Here is a tiny trained network, its code and every weight. The questions are about switching its units off for an input and a class, where a switched-off unit gives its printed mean instead of its output.

import numpy as np


def w(rows, s, z=0):
    codes = np.array(rows[::2]) - 128.0
    scale = np.full(codes.shape[1], s)
    scale[-1] = z or s
    return codes * scale


def f(y):
    return np.maximum(y, 0)


def log_softmax(a):
    a = a - a.max(-1, keepdims=True)
    return a - np.log(np.exp(a).sum(-1, keepdims=True))


def net(x, mask):
    res = np.array(x, float).reshape(1, 7) / 4 @ E
    y = f(res @ A[0][:, :-1].T + A[0][:, -1])
    res = res + np.where(mask, y, B[0][:, -1]) @ B[0][:, :-1]
    return log_softmax(res[-1] @ U[:, :-1].T + U[:, -1])


A, B = {}, {}
E = w([
[174,68,126,128,164,80,93,95,175,155,194],'x0',
[144,35,37,97,184,58,197,59,215,75,51],'x1',
[162,118,62,110,71,186,135,129,164,167,107],'x2',
[114,184,135,172,72,161,185,121,174,173,162],'x3',
[167,157,183,94,195,108,116,254,110,178,178],'x4',
[120,175,87,176,99,83,73,124,86,155,29],'x5',
[143,110,120,201,205,145,106,138,147,204,86],'x6',
],0.0096)
A[0] = w([
[96,164,176,144,110,118,83,124,85,104,162,79],'n0',
[141,127,128,125,160,125,119,211,92,167,39,253],'n1',
[90,184,131,145,103,96,202,135,154,108,91,90],'n2',
[101,128,170,143,174,117,186,194,168,132,149,142],'n3',
[116,109,129,103,128,107,120,144,150,81,152,108],'n4',
[143,99,102,226,197,97,50,28,145,178,97,155],'n5',
[110,105,141,104,81,113,83,111,109,127,123,85],'n6',
[116,149,164,104,139,143,108,148,79,149,156,139],'n7',
[187,119,41,72,87,111,40,176,148,165,138,151],'n8',
[131,185,94,162,111,108,157,129,94,125,114,54],'n9',
[153,161,142,184,87,162,141,158,168,246,201,175],'n10',
[171,88,99,64,162,157,190,133,182,133,202,139],'n11',
[136,100,142,165,168,95,59,98,125,153,112,194],'n12',
[140,90,118,136,154,149,108,102,108,108,115,85],'n13',
[107,159,216,128,108,111,101,146,101,119,154,95],'n14',
[125,162,89,99,118,80,186,79,118,98,83,169],'n15',
],0.012,0.0022)
B[0] = w([
[161,110,148,126,144,95,151,157,151,105,211,201],'n0',
[116,175,82,193,144,162,85,146,136,108,115,222],'n1',
[129,107,101,90,116,127,127,105,104,154,57,185],'n2',
[177,145,103,108,164,146,154,145,73,109,164,195],'n3',
[141,115,132,138,124,140,128,129,140,190,110,164],'n4',
[67,135,126,91,40,138,117,109,152,133,41,222],'n5',
[134,146,133,143,166,116,133,148,137,128,145,160],'n6',
[136,133,115,142,151,73,141,120,159,119,170,204],'n7',
[155,122,143,123,205,134,189,138,85,123,138,202],'n8',
[112,85,136,96,145,134,134,96,168,157,109,169],'n9',
[77,171,95,208,119,134,7,164,160,85,101,252],'n10',
[119,83,194,91,76,85,154,74,125,138,154,230],'n11',
[107,134,114,133,83,181,139,108,135,140,101,187],'n12',
[119,147,125,115,113,84,105,147,125,145,112,161],'n13',
[159,79,171,132,148,130,119,130,117,115,197,211],'n14',
[108,133,147,125,85,156,117,123,144,153,111,212],'n15',
],0.013,0.015)
U = w([
[105,206,18,169,201,236,118,118,82,93,24,251],'0',
[197,98,168,61,199,120,253,46,48,130,132,26],'1',
[44,112,167,122,31,138,105,8,180,125,85,229],'2',
[161,138,203,185,201,98,94,106,117,36,254,53],'3',
],0.0071,0.0012)

Each question gives the input, the list of numbers given to net, and the class t.
The units are the neurons (one row each of A and B). Each row of codes is followed by its name. A weight is (code - 128) times the scale printed after its matrix; where a second scale follows, it is the last column's (A, B and U).
mask holds one flag per neuron, in row order. A switched-off neuron (its flag False) gives its mean, the last column of its row in B, instead of its output. The means were averaged over made-up inputs and are rounded, as every weight is.
A unit's drop is (log p(t) with every unit on - log p(t) with that unit switched off) / (log p(t) with every unit on - log p(t) with every unit switched off).
The circuit of an input: a set's keep is (log p(t) with only the set's units on - log p(t) with every unit switched off) / (log p(t) with every unit on - log p(t) with every unit switched off). Starting from the 12 units with the biggest drops (on a tie, the unit counted first), units are removed one at a time, each time the one whose removal leaves the highest keep (on an exact tie, the one counted first), for as long as the keep stays at least 0.8.
units of the circuit, in order: the units of the circuit, biggest drop first
most important unit: the unit with the biggest drop
top k neurons: the k neurons with the biggest drops, biggest first
drop of u: that unit's drop, to one decimal
input [7,-7,-7,-8,-4,-7,8], class 2: top 2 neurons => [n5, n12]
input [6,-7,-1,7,2,5,6], class 0: units of the circuit, in order => [n10]
input [-6,-5,3,5,6,5,0], class 3: top 4 neurons => [n14, n0, n7, n5]
input [7,-3,5,-1,-1,8,5], class 0: top 3 neurons => [n8, n11, n1]
input [5,2,7,-7,6,7,-5], class 0: top 2 neurons => [n1, n11]
input [-1,1,-2,-7,1,-8,6], class 1: top 2 neurons => [n10, n3]
input [-5,-5,5,4,-2,-2,2], class 0: top 2 neurons => [n11, n10]
input [6,8,8,-1,1,1,-5], class 1: top 2 neurons => [n8, n10]
input [-3,8,3,6,7,-2,-1], class 1: top 3 neurons => [n3, n5, n10]
input [8,-6,6,-4,-2,-1,2], class 0: top 3 neurons => [n8, n10, n11]
input [7,4,-5,5,3,0,-1], class 2: top 2 neurons => [n8, n5]
input [-4,-3,6,0,-6,3,3], class 0: top 4 neurons => [n11, n14, n0, n7]
input [-8,7,-8,5,-2,-6,-1], class 1: top 4 neurons => [n10, n5, n3, n1]
input [-2,8,-7,-8,7,2,5], class 0: most important unit => n1
input [1,-7,3,6,-2,-1,6], class 0: top 2 neurons => [n10, n11]
input [6,3,7,-1,-2,-6,-8], class 1: drop of n5 => 0.2
input [-4,-7,8,-8,4,4,1], class 3: drop of n0 => 0.2
